Below is a small trained network, with its code and all its weights. Each question gives an input and a class and asks what happens when units are switched off, that is, made to give their printed mean instead of their output.

import numpy as np


def w(rows, s, z=0):
    codes = np.array(rows[::2]) - 128.0
    scale = np.full(codes.shape[1], s)
    scale[-1] = z or s
    return codes * scale


def f(y):
    return np.maximum(y, 0)


def log_softmax(a):
    a = a - a.max(-1, keepdims=True)
    return a - np.log(np.exp(a).sum(-1, keepdims=True))


def net(x, mask):
    res = np.array(x, float).reshape(1, 8) / 4 @ E
    y = f(res @ A[0][:, :-1].T + A[0][:, -1])
    res = res + np.where(mask, y, B[0][:, -1]) @ B[0][:, :-1]
    return log_softmax(res[-1] @ U[:, :-1].T + U[:, -1])


A, B = {}, {}
E = w([
[129,129,127,129,127,130,131,127],'x0',
[130,128,131,124,128,129,128,124],'x1',
[17,228,136,119,130,202,179,107],'x2',
[133,129,138,130,127,132,127,135],'x3',
[148,235,164,213,94,21,25,86],'x4',
[220,188,56,136,20,177,124,38],'x5',
[128,129,132,132,123,131,124,129],'x6',
[70,61,102,32,80,237,1,32],'x7',
],0.005)
A[0] = w([
[146,60,92,98,135,210,254,140,50],'N0',
[191,181,135,155,140,80,253,165,20],'N1',
[246,188,81,126,72,186,167,89,55],'N2',
[91,228,150,123,128,168,135,151,35],'N3',
[229,58,114,111,134,84,108,140,3],'N4',
[33,215,96,110,128,168,205,104,32],'N5',
],0.0097,0.005)
B[0] = w([
[130,224,141,164,116,43,45,112,240],'N0',
[79,97,85,51,102,211,49,62,253],'N1',
[16,124,197,116,198,102,154,191,245],'N2',
[228,80,159,178,99,110,131,140,170],'N3',
[221,46,165,242,98,182,175,108,190],'N4',
[237,5,137,203,118,137,146,122,201],'N5',
],0.011,0.0055)
U = w([
[221,58,146,192,98,146,167,129,4],'0',
[122,140,122,121,121,133,129,129,254],'1',
[85,94,75,45,85,234,45,63,60],'2',
[155,254,145,181,97,20,71,112,52],'3',
[129,141,107,115,137,118,161,151,223],'4',
[43,92,189,109,215,102,188,219,96],'5',
[146,155,102,116,121,117,154,147,204],'6',
],0.008,0.0061)

Each question gives the input, the list of numbers given to net, and the class t.
The units are the neurons (one row each of A and B). Each row of codes is followed by its name. A weight is (code - 128) times the scale printed after its matrix; where a second scale follows, it is the last column's (A, B and U).
mask holds one flag per neuron, in row order. A switched-off neuron (its flag False) gives its mean, the last column of its row in B, instead of its output. The means were averaged over made-up inputs and are rounded, as every weight is.
A unit's drop is (log p(t) with every unit on - log p(t) with that unit switched off) / (log p(t) with every unit on - log p(t) with every unit switched off).
The circuit of an input: a set's keep is (log p(t) with only the set's units on - log p(t) with every unit switched off) / (log p(t) with every unit on - log p(t) with every unit switched off). Starting from all 6 units, units are removed one at a time, each time the one whose removal leaves the highest keep (on an exact tie, the one counted first), for as long as the keep stays at least 0.8.
units of the circuit, in order: the units of the circuit, biggest drop first
unit that matters most: the unit with the biggest drop
top k neurons: the k neurons with the biggest drops, biggest first
drop when u is switched off: that unit's drop, to one decimal
input [-3,-8,-3,0,5,-8,-1,-5], class 1: unit that matters most -> N2
input [7,6,-1,-6,-3,-6,-1,-5], class 1: units of the circuit, in order -> N2, N1
input [2,4,-6,-4,3,-2,3,-2], class 0: top 4 neurons -> N4, N0, N2, N1
input [-7,3,2,2,2,1,-1,-4], class 2: units of the circuit, in order -> N1, N0, N2
input [2,8,8,-2,5,6,2,-8], class 0: top 3 neurons -> N5, N3, N0
input [3,5,4,2,-5,-6,1,-6], class 2: top 2 neurons -> N1, N2
input [5,-7,-5,-5,7,5,-6,-4], class 1: top 3 neurons -> N0, N1, N2
input [0,-2,8,0,8,4,8,3], class 0: units of the circuit, in order -> N5, N3
input [8,-5,-8,-4,8,-1,4,-1], class 0: top 3 neurons -> N4, N0, N2
input [-5,3,-1,-2,1,8,8,7], class 5: top 2 neurons -> N2, N1
input [4,6,-7,6,7,0,-7,6], class 0: top 2 neurons -> N4, N1
input [-3,6,8,-5,-4,2,7,8], class 0: top 2 neurons -> N5, N1
input [-6,-8,-2,-5,-4,4,1,7], class 1: top 3 neurons -> N1, N0, N2
input [4,8,-5,6,7,3,7,-3], class 1: top 2 neurons -> N0, N5
input [-6,-1,8,-2,-5,-3,3,-7], class 0: top 2 neurons -> N5, N3
input [-8,8,-2,3,-7,3,5,8], class 1: units of the circuit, in order -> N1
input [6,-1,-3,3,-6,4,6,4], class 3: units of the circuit, in order -> N0, N1
input [-8,0,-1,-2,-8,3,-2,7], class 3: drop when N1 is switched off -> 0.2
input [7,1,4,6,-3,5,-1,3], class 4: drop when N4 is switched off -> 0.1
input [6,4,3,-1,-6,-5,-6,3], class 3: drop when N2 is switched off -> 0.1
